Below is a small trained network, with its code and all its weights. Each question gives an input and a target symbol and asks what happens when units are switched off, that is, made to give their printed mean instead of their output.

import numpy as np


def w(rows, s, z=0):
    codes = np.array(rows[::2]) - 128.0
    scale = np.full(codes.shape[1], s)
    scale[-1] = z or s
    return codes * scale


def f(y):
    return np.maximum(y, 0)


def softmax(a):
    e = np.exp(a - a.max(-1, keepdims=True))
    return e / e.sum(-1, keepdims=True)


def log_softmax(a):
    a = a - a.max(-1, keepdims=True)
    return a - np.log(np.exp(a).sum(-1, keepdims=True))


def net(x, mask):
    ids = ['γδζηθλξπστφψ'.index(c) for c in x.split()]
    T = len(ids)
    res = E[ids] + P[:T]
    r = res
    for j in range(3):
        rows = slice(3 * j, 3 * j + 3)
        q, k, v = (r @ M[0][rows].T for M in (Q, K, V))
        z = softmax(np.where(np.tri(T) > 0, q @ k.T / 3**0.5, -1e9)) @ v
        o = O[0][rows]
        res = res + np.where(mask[j], z, o[:, -1]) @ o[:, :-1]
    y = f(res @ A[0][:, :-1].T + A[0][:, -1])
    res = res + np.where(mask[3:27], y, B[0][:, -1]) @ B[0][:, :-1]
    return log_softmax(res[-1] @ U[:, :-1].T + U[:, -1])


Q, K, V, O, A, B = {}, {}, {}, {}, {}, {}
E = w([
[156,85,107],'γ',
[103,112,141],'δ',
[156,83,105],'ζ',
[158,96,91],'η',
[87,110,143],'θ',
[162,92,96],'λ',
[79,100,151],'ξ',
[66,76,149],'π',
[61,132,70],'σ',
[151,201,237],'τ',
[251,239,50],'φ',
[178,78,229],'ψ',
],0.016)
P = w([
[153,253,207],'0',
[122,244,165],'1',
[130,230,148],'2',
[177,207,151],'3',
[171,202,161],'4',
[188,196,124],'5',
[194,174,131],'6',
[184,177,130],'7',
[224,137,106],'8',
[230,129,173],'9',
[230,139,113],'10',
[229,151,117],'11',
[222,154,118],'12',
[214,195,119],'13',
],0.0023)
Q[0] = w([
[67,68,107],'H1',
[148,99,134],'H1',
[6,139,174],'H1',
[115,132,143],'H2',
[92,117,126],'H2',
[126,160,91],'H2',
[47,144,137],'H3',
[164,125,176],'H3',
[221,121,156],'H3',
],0.014)
K[0] = w([
[119,181,21],'H1',
[121,118,122],'H1',
[255,155,86],'H1',
[124,121,108],'H2',
[188,154,134],'H2',
[102,187,113],'H2',
[56,143,164],'H3',
[168,161,119],'H3',
[208,180,26],'H3',
],0.013)
V[0] = w([
[123,54,156],'H1',
[80,87,181],'H1',
[127,248,158],'H1',
[56,122,86],'H2',
[215,140,219],'H2',
[113,118,30],'H2',
[250,112,71],'H3',
[91,43,189],'H3',
[23,165,197],'H3',
],0.011)
O[0] = w([
[180,74,165,97],'H1',
[191,106,178,93],'H1',
[73,253,147,172],'H1',
[151,93,20,124],'H2',
[139,160,249,136],'H2',
[84,95,44,120],'H2',
[68,182,156,255],'H3',
[242,130,149,33],'H3',
[227,119,75,21],'H3',
],0.0068,0.0024)
A[0] = w([
[179,141,163,187],'N1',
[171,207,205,234],'N2',
[188,151,157,217],'N3',
[156,176,55,55],'N4',
[135,87,164,136],'N5',
[151,97,150,113],'N6',
[143,90,202,46],'N7',
[94,123,168,177],'N8',
[152,114,117,193],'N9',
[163,110,186,17],'N10',
[95,138,85,231],'N11',
[107,154,136,64],'N12',
[89,87,87,86],'N13',
[87,96,227,140],'N14',
[129,217,116,204],'N15',
[139,1,67,197],'N16',
[176,179,157,95],'N17',
[132,90,138,199],'N18',
[143,206,84,89],'N19',
[118,103,174,42],'N20',
[82,171,118,2],'N21',
[132,52,51,89],'N22',
[96,78,101,195],'N23',
[171,172,136,111],'N24',
],0.012,0.0066)
B[0] = w([
[96,60,169,184],'N1',
[106,96,57,238],'N2',
[60,31,172,197],'N3',
[90,65,150,153],'N4',
[184,134,192,163],'N5',
[160,81,130,151],'N6',
[172,149,70,152],'N7',
[107,96,61,203],'N8',
[85,193,153,179],'N9',
[143,223,7,143],'N10',
[159,184,52,233],'N11',
[194,216,206,156],'N12',
[242,108,188,157],'N13',
[166,111,55,217],'N14',
[85,13,135,220],'N15',
[164,177,192,254],'N16',
[92,118,151,151],'N17',
[96,217,68,188],'N18',
[105,125,199,169],'N19',
[133,187,119,139],'N20',
[255,128,180,177],'N21',
[194,98,177,187],'N22',
[112,210,181,203],'N23',
[109,152,156,143],'N24',
],0.0056,0.009)
U = w([
[68,189,136,227],'γ',
[62,160,73,80],'δ',
[105,145,117,191],'ζ',
[133,62,63,201],'η',
[119,123,138,2],'θ',
[113,128,157,57],'λ',
[115,130,177,78],'ξ',
[197,209,111,184],'π',
[103,89,179,81],'σ',
[59,54,185,104],'τ',
[119,128,194,96],'φ',
[141,130,244,115],'ψ',
],0.011,0.0052)

Each question gives the input, a string of symbols that net reads in full, and the target symbol t.
The units are the heads (3 rows each of Q, K, V and O) and the neurons (one row each of A and B). Each row of codes is followed by its name. A weight is (code - 128) times the scale printed after its matrix; where a second scale follows, it is the last column's (O, A, B and U).
mask holds one flag per unit, heads first, then neurons. A switched-off unit (its flag False) gives its mean, the last column of its rows in O or B, instead of its output. The means were averaged over made-up inputs and are rounded, as every weight is.
A unit's drop is (log p(t) with every unit on - log p(t) with that unit switched off) / (log p(t) with every unit on - log p(t) with every unit switched off).
The circuit of an input: a set's keep is (log p(t) with only the set's units on - log p(t) with every unit switched off) / (log p(t) with every unit on - log p(t) with every unit switched off). Starting from the 12 units with the biggest drops (on a tie, the unit counted first), units are removed one at a time, each time the one whose removal leaves the highest keep (on an exact tie, the one counted first), for as long as the keep stays at least 0.8.
units of the circuit, in order: the units of the circuit, biggest drop first
unit that matters most: the unit with the biggest drop
top k neurons: the k neurons with the biggest drops, biggest first
heads that matter: for each layer, one digit per head in row order, 1 if its drop is at least 0.15 and else 0, layers parted by /
drop of u: that unit's drop, to one decimal
input θ δ η σ θ θ, target π: units of the circuit, in order : H3; N15
input γ π δ ξ, target ψ: heads that matter : 101
input π π λ, target ψ: unit that matters most : H1
input σ π σ δ γ, target π: top 2 neurons : N15; N16
input ξ σ η θ π π σ δ η, target π: units of the circuit, in order : H2; N15; N16; N3
input τ ζ γ, target τ: top 2 neurons : N11; N3
input η σ θ σ θ δ σ λ δ, target π: heads that matter : 011
input θ δ δ σ ξ θ ξ δ π ξ, target ψ: top 2 neurons : N16; N2
input τ π δ, target τ: top 2 neurons : N3; N1
input θ τ θ, target τ: heads that matter : 111
input θ δ ψ, target η: heads that matter : 010
input η φ γ ξ λ, target γ: heads that matter : 001
input σ ξ ψ δ θ γ π π, target ψ: units of the circuit, in order : H3; H1; N16; N2
input δ τ ξ τ τ σ, target τ: top 2 neurons : N15; N3
input ξ λ ζ η δ σ ψ, target η: heads that matter : 000
input γ δ η π δ γ η τ δ γ σ τ, target τ: top neuron : N15
input τ τ τ θ τ λ λ, target τ: heads that matter : 110
input δ η γ η δ π, target ψ: top 2 neurons : N16; N2
input γ γ η η ψ ψ δ, target η: top 3 neurons : N14; N2; N16
input η φ ξ δ γ θ σ π η ζ λ, target γ: top neuron : N23
input δ φ φ η φ η σ η δ θ, target γ: heads that matter : 100
input γ σ δ, target π: top 2 neurons : N15; N3
input τ γ δ, target τ: top 3 neurons : N3; N11; N1
input η ψ θ, target η: drop of N23 : 0.2
input λ δ γ η λ φ δ δ δ ξ η τ, target γ: drop of N14 : -0.2
input η σ ξ, target π: drop of N15 : 0.1
input δ γ γ σ η η η ζ γ π σ φ γ τ, target γ: drop of H3 : 1.8
input γ θ θ λ σ, target π: unit that matters most : H3
